Below are the code and all the weights of a small trained network. Each question names an input and a class and asks about switching units off, where a switched-off unit gives its printed mean instead of its output.

import numpy as np


def w(rows, s, z=0):
    codes = np.array(rows[::2]) - 128.0
    scale = np.full(codes.shape[1], s)
    scale[-1] = z or s
    return codes * scale


def norm(h):
    return h / np.sqrt((h * h).mean(-1, keepdims=True) + 1e-5)


def f(y):
    return y / 2 * (1 + np.tanh(0.7978845608 * (y + 0.044715 * y**3)))


def log_softmax(a):
    a = a - a.max(-1, keepdims=True)
    return a - np.log(np.exp(a).sum(-1, keepdims=True))


def net(x, mask):
    res = np.array(x, float).reshape(1, 8) / 4 @ E
    u = 0
    for l in range(2):
        y = f(norm(res) @ A[l][:, :-1].T + A[l][:, -1])
        res = res + np.where(mask[u : u + 8], y, B[l][:, -1]) @ B[l][:, :-1]
        u += 8
    return log_softmax(norm(res)[-1] @ U[:, :-1].T + U[:, -1])


A, B = {}, {}
E = w([
[31,88,175,199,217,173,130,10,63,157,182],'x0',
[59,96,200,104,106,122,64,196,50,92,192],'x1',
[99,138,41,175,127,22,113,87,117,133,147],'x2',
[150,140,111,102,195,83,26,109,115,233,148],'x3',
[130,109,193,99,110,254,137,145,37,174,123],'x4',
[154,183,117,26,176,91,102,126,14,88,126],'x5',
[162,177,211,203,225,193,23,127,23,111,208],'x6',
[214,135,105,118,49,113,86,27,144,221,224],'x7',
],0.0052)
A[0] = w([
[141,146,158,168,206,145,105,136,200,194,143,156],'L0N0',
[156,170,88,117,135,74,148,87,115,113,149,140],'L0N1',
[74,128,141,210,130,161,155,82,152,168,138,101],'L0N2',
[139,131,165,124,142,122,76,254,102,89,92,78],'L0N3',
[132,186,162,69,139,164,84,115,100,148,177,32],'L0N4',
[138,160,166,106,138,162,136,162,103,180,116,39],'L0N5',
[198,136,146,67,105,129,118,102,87,107,110,4],'L0N6',
[120,114,107,164,119,161,76,220,136,94,146,100],'L0N7',
],0.0092,0.0034)
B[0] = w([
[189,45,99,84,93,36,36,105,185,133,167,234],'L0N0',
[143,191,145,145,58,223,42,131,90,69,118,233],'L0N1',
[95,194,143,80,100,94,56,96,185,234,97,245],'L0N2',
[246,22,110,212,199,35,202,173,99,90,136,252],'L0N3',
[55,161,188,83,37,131,199,168,72,75,134,203],'L0N4',
[37,150,108,108,193,119,226,126,165,123,90,162],'L0N5',
[140,74,26,2,176,157,166,68,135,186,131,167],'L0N6',
[127,41,132,91,121,95,201,141,97,133,104,185],'L0N7',
],0.0074,0.0041)
A[1] = w([
[135,80,153,122,77,53,66,95,125,177,208,151],'L1N0',
[162,84,92,101,52,135,155,99,197,176,131,224],'L1N1',
[184,146,84,35,223,248,138,139,82,183,124,4],'L1N2',
[140,56,163,122,182,173,103,104,51,171,169,208],'L1N3',
[35,172,135,255,209,117,172,109,143,176,169,169],'L1N4',
[192,105,62,86,88,83,62,95,172,188,174,193],'L1N5',
[84,146,105,142,99,117,131,169,220,74,57,126],'L1N6',
[145,131,137,129,155,48,139,149,105,59,222,141],'L1N7',
],0.0077,0.0024)
B[1] = w([
[255,70,138,157,185,124,129,93,178,178,95,218],'L1N0',
[144,131,129,182,113,180,95,57,199,183,78,233],'L1N1',
[149,165,24,154,199,76,157,188,176,74,25,164],'L1N2',
[108,152,72,116,74,178,129,123,141,123,89,179],'L1N3',
[163,55,75,120,107,96,32,125,131,191,199,155],'L1N4',
[103,88,143,130,200,213,23,141,92,126,97,254],'L1N5',
[14,215,155,121,150,75,185,104,200,92,132,176],'L1N6',
[203,197,104,132,120,176,130,117,119,155,38,178],'L1N7',
],0.0096,0.0085)
U = w([
[109,151,162,117,78,168,128,153,54,72,158,4],'0',
[54,198,125,130,81,127,204,128,217,87,94,158],'1',
[171,104,100,137,150,77,172,186,127,69,98,236],'2',
[154,116,108,137,124,170,39,89,184,183,110,193],'3',
[72,127,148,114,119,52,112,107,112,147,249,1],'4',
],0.013,0.0027)

Each question gives the input, the list of numbers given to net, and the class t.
The units are the neurons (one row each of A and B). Each row of codes is followed by its name. A weight is (code - 128) times the scale printed after its matrix; where a second scale follows, it is the last column's (A, B and U).
mask holds one flag per neuron, layer by layer. A switched-off neuron (its flag False) gives its mean, the last column of its row in B, instead of its output. The means were averaged over made-up inputs and are rounded, as every weight is.
A unit's drop is (log p(t) with every unit on - log p(t) with that unit switched off) / (log p(t) with every unit on - log p(t) with every unit switched off).
The circuit of an input: a set's keep is (log p(t) with only the set's units on - log p(t) with every unit switched off) / (log p(t) with every unit on - log p(t) with every unit switched off). Starting from the 12 units with the biggest drops (on a tie, the unit counted first), units are removed one at a time, each time the one whose removal leaves the highest keep (on an exact tie, the one counted first), for as long as the keep stays at least 0.8.
circuit, biggest first: the units of the circuit, biggest drop first
top k neurons: the k neurons with the biggest drops, biggest first
k most important neurons of layer l: the k neurons of layer l with the biggest drops, biggest first
drop of u: that unit's drop, to one decimal
input [4,3,0,1,-2,-3,-6,-6], class 1: circuit, biggest first -> [L1N6]
input [8,4,1,7,4,3,1,-5], class 4: top 2 neurons -> [L1N1; L0N4]
input [-1,4,7,-7,0,3,-1,2], class 1: circuit, biggest first -> [L1N5; L0N0]
input [8,6,-8,-2,8,8,-5,4], class 0: top 3 neurons -> [L0N4; L1N6; L1N1]
input [1,6,-8,-6,2,-1,4,0], class 0: top 2 neurons -> [L1N0; L1N2]
input [-7,1,-8,-8,-7,2,6,6], class 2: top 3 neurons -> [L0N0; L0N2; L0N3]
input [4,-6,6,-1,2,1,1,-6], class 4: circuit, biggest first -> [L1N1; L1N0; L1N5; L1N4]
input [1,3,-6,5,-4,3,-7,-3], class 1: top 2 neurons -> [L0N0; L1N6]
input [-3,-8,-7,0,6,-2,0,-1], class 1: circuit, biggest first -> [L0N5; L1N5]
input [5,5,-5,0,2,1,8,6], class 0: top 2 neurons -> [L0N4; L1N1]
input [6,-6,6,-1,3,8,8,0], class 0: top 3 neurons -> [L0N4; L1N1; L1N0]
input [5,6,7,8,1,8,-3,-6], class 2: 2 most important neurons of layer 0 -> [L0N2; L0N3]
input [-4,8,-1,1,7,-1,7,3], class 0: 3 most important neurons of layer 1 -> [L1N0; L1N2; L1N3]
input [-3,6,-8,0,-4,8,7,-4], class 2: circuit, biggest first -> [L0N3]
input [-3,2,-6,7,5,6,-8,-7], class 2: drop of L0N3 -> 0.2
input [-3,5,7,-4,3,2,7,1], class 2: drop of L0N3 -> 0.5
input [0,-8,-6,-3,-8,-3,0,-7], class 1: drop of L0N3 -> 0.0
